Below is a small trained network, with its code and all its weights. Each question gives an input and a class and asks what happens when units are switched off, that is, made to give their printed mean instead of their output.

import numpy as np


def w(rows, s, z=0):
    codes = np.array(rows[::2]) - 128.0
    scale = np.full(codes.shape[1], s)
    scale[-1] = z or s
    return codes * scale


def f(y):
    return y / 2 * (1 + np.tanh(0.7978845608 * (y + 0.044715 * y**3)))


def log_softmax(a):
    a = a - a.max(-1, keepdims=True)
    return a - np.log(np.exp(a).sum(-1, keepdims=True))


def net(x, mask):
    res = np.array(x, float).reshape(1, 4) / 4 @ E
    y = f(res @ A[0][:, :-1].T + A[0][:, -1])
    res = res + np.where(mask, y, B[0][:, -1]) @ B[0][:, :-1]
    return log_softmax(res[-1] @ U[:, :-1].T + U[:, -1])


A, B = {}, {}
E = w([
[143,77,106,145,7,96,108,85,137,102,113,156],'x0',
[172,86,161,107,151,145,46,193,160,103,138,178],'x1',
[158,224,110,178,141,90,71,106,177,158,121,138],'x2',
[78,97,120,147,110,170,61,159,148,116,98,65],'x3',
],0.014)
A[0] = w([
[159,190,113,138,95,49,104,137,215,146,110,129,121],'n0',
[50,192,88,155,122,105,243,30,96,166,131,75,123],'n1',
[243,132,140,121,140,172,178,138,143,118,190,221,113],'n2',
[156,62,169,121,152,120,43,200,183,108,164,168,126],'n3',
[138,108,177,148,156,121,76,135,168,109,129,197,124],'n4',
[93,115,99,161,123,154,100,146,136,131,88,74,88],'n5',
[183,127,180,161,121,101,166,125,83,156,178,167,248],'n6',
[123,81,98,188,65,105,105,11,155,99,79,145,119],'n7',
[186,110,156,69,176,92,74,169,150,109,146,135,89],'n8',
[99,98,89,178,94,190,66,106,146,99,68,96,137],'n9',
[162,54,87,147,75,105,81,118,131,115,125,187,117],'n10',
[143,119,95,63,45,95,111,85,139,113,129,118,86],'n11',
[104,148,133,113,221,127,108,192,125,187,83,109,131],'n12',
[93,120,114,127,124,140,66,234,140,160,100,77,119],'n13',
[103,147,93,150,185,144,175,157,116,174,151,92,97],'n14',
[51,134,85,139,111,106,126,36,130,207,69,1,127],'n15',
[116,172,163,88,177,130,123,133,153,141,121,69,107],'n16',
[120,155,122,123,205,173,130,136,112,150,147,103,118],'n17',
[167,120,126,173,118,137,106,155,152,99,53,15,85],'n18',
[91,150,156,142,208,137,140,136,124,126,170,124,109],'n19',
[109,85,145,73,72,145,207,154,115,71,114,151,132],'n20',
[52,132,82,151,121,149,98,173,139,143,105,76,166],'n21',
[40,91,194,119,97,203,164,149,116,124,135,132,91],'n22',
[172,164,102,151,134,112,139,121,197,204,135,155,93],'n23',
[130,172,122,188,133,94,82,79,189,150,94,111,117],'n24',
[167,124,157,105,145,49,184,85,141,150,127,197,107],'n25',
[102,191,67,180,172,118,90,90,189,172,98,156,90],'n26',
[109,67,152,63,124,138,166,146,46,142,145,161,101],'n27',
[151,174,128,119,124,92,182,101,57,140,185,170,113],'n28',
[117,131,168,91,161,131,155,151,132,83,160,85,105],'n29',
[170,221,165,160,132,147,37,114,82,91,88,140,138],'n30',
],0.0099,0.017)
B[0] = w([
[74,122,88,130,120,71,115,168,79,150,160,51,186],'n0',
[139,107,222,43,89,128,114,43,84,92,108,141,251],'n1',
[95,54,167,195,188,160,130,105,148,107,66,183,182],'n2',
[79,172,184,35,68,88,157,50,80,99,54,130,210],'n3',
[87,146,203,68,63,94,153,85,46,52,83,164,174],'n4',
[66,104,114,202,186,136,163,108,105,140,45,214,152],'n5',
[134,108,153,110,180,75,135,221,240,143,97,114,240],'n6',
[254,178,106,91,111,189,151,201,115,215,172,208,196],'n7',
[85,146,179,108,74,127,163,79,18,119,124,164,167],'n8',
[148,56,125,177,173,109,146,138,198,126,104,171,187],'n9',
[201,184,129,98,120,196,131,153,103,224,146,149,184],'n10',
[170,186,74,148,107,216,66,140,43,168,137,209,158],'n11',
[199,170,131,104,85,153,97,166,151,200,172,174,197],'n12',
[105,64,156,179,157,148,134,132,181,119,107,173,182],'n13',
[178,167,131,148,85,160,153,115,84,148,158,195,172],'n14',
[122,109,202,39,104,81,98,85,102,87,39,145,214],'n15',
[158,151,100,149,142,118,142,158,97,148,170,180,166],'n16',
[203,138,86,103,98,218,108,172,127,216,165,165,180],'n17',
[93,80,97,192,173,199,137,107,117,106,69,214,154],'n18',
[190,170,80,128,81,190,79,161,115,150,148,175,171],'n19',
[91,172,67,103,154,75,105,141,112,175,148,63,197],'n20',
[140,82,137,180,197,166,169,197,222,79,94,142,197],'n21',
[57,129,79,157,155,88,120,128,74,141,122,56,173],'n22',
[88,152,56,144,163,111,146,100,113,137,82,99,164],'n23',
[82,137,93,134,151,99,157,154,81,145,145,50,181],'n24',
[128,60,119,223,214,218,124,115,174,109,87,171,181],'n25',
[73,133,82,157,133,67,121,76,59,152,141,57,179],'n26',
[14,172,59,175,151,63,97,139,46,135,157,46,181],'n27',
[80,49,131,214,174,167,102,119,174,94,36,173,183],'n28',
[136,190,106,146,112,132,140,137,81,165,161,128,153],'n29',
[84,105,115,129,137,72,137,144,102,135,127,65,184],'n30',
],0.0082,0.019)
U = w([
[116,126,231,80,81,127,121,77,101,99,79,152,97],'0',
[202,155,101,139,97,167,118,164,122,187,135,179,114],'1',
[108,69,143,216,164,153,122,127,175,105,68,169,94],'2',
[74,131,58,154,130,107,120,136,96,144,118,42,111],'3',
[159,105,207,81,132,103,122,198,247,124,111,71,250],'4',
[141,141,130,161,84,139,117,119,153,89,145,114,110],'5',
],0.014,0.016)

Each question gives the input, the list of numbers given to net, and the class t.
The units are the neurons (one row each of A and B). Each row of codes is followed by its name. A weight is (code - 128) times the scale printed after its matrix; where a second scale follows, it is the last column's (A, B and U).
mask holds one flag per neuron, in row order. A switched-off neuron (its flag False) gives its mean, the last column of its row in B, instead of its output. The means were averaged over made-up inputs and are rounded, as every weight is.
A unit's drop is (log p(t) with every unit on - log p(t) with that unit switched off) / (log p(t) with every unit on - log p(t) with every unit switched off).
The circuit of an input: a set's keep is (log p(t) with only the set's units on - log p(t) with every unit switched off) / (log p(t) with every unit on - log p(t) with every unit switched off). Starting from the 12 units with the biggest drops (on a tie, the unit counted first), units are removed one at a time, each time the one whose removal leaves the highest keep (on an exact tie, the one counted first), for as long as the keep stays at least 0.8.
circuit, biggest first: the units of the circuit, biggest drop first
top k neurons: the k neurons with the biggest drops, biggest first
drop when u is switched off: that unit's drop, to one decimal
input [-5,3,-1,-6], class 2: circuit, biggest first : (n2)
input [-6,0,-5,-8], class 2: top 2 neurons : (n28, n2)
input [5,-4,4,3], class 1: top 4 neurons : (n7, n3, n4, n11)
input [4,5,5,5], class 0: top 3 neurons : (n3, n4, n25)
input [-3,7,-5,7], class 0: top 2 neurons : (n3, n8)
input [4,-7,6,-8], class 2: top 4 neurons : (n25, n28, n3, n6)
input [-3,-1,0,-2], class 4: top 3 neurons : (n7, n11, n10)
input [6,-1,-7,6], class 3: top 3 neurons : (n22, n20, n27)
input [3,-7,-4,8], class 2: top 3 neurons : (n21, n9, n3)
input [-4,-5,3,4], class 0: top 2 neurons : (n15, n1)
input [-7,-3,-8,2], class 3: top 2 neurons : (n27, n22)
input [7,-6,-1,-4], class 1: top 2 neurons : (n7, n11)
input [-1,8,8,-8], class 0: top 3 neurons : (n4, n3, n8)
input [-5,5,5,4], class 0: circuit, biggest first : (n3)
input [6,1,-7,7], class 2: top 4 neurons : (n9, n21, n13, n5)
input [5,7,5,-6], class 0: top 2 neurons : (n4, n3)
input [-3,4,0,4], class 0: top 3 neurons : (n3, n6, n25)
input [-6,-1,5,6], class 1: drop when n2 is switched off : 0.4
input [-2,7,8,7], class 3: drop when n2 is switched off : 0.2
input [6,-1,5,-3], class 1: circuit, biggest first : (n7)
input [5,0,-4,4], class 1: drop when n7 is switched off : 0.1
input [-8,4,6,3], class 1: drop when n12 is switched off : 0.4
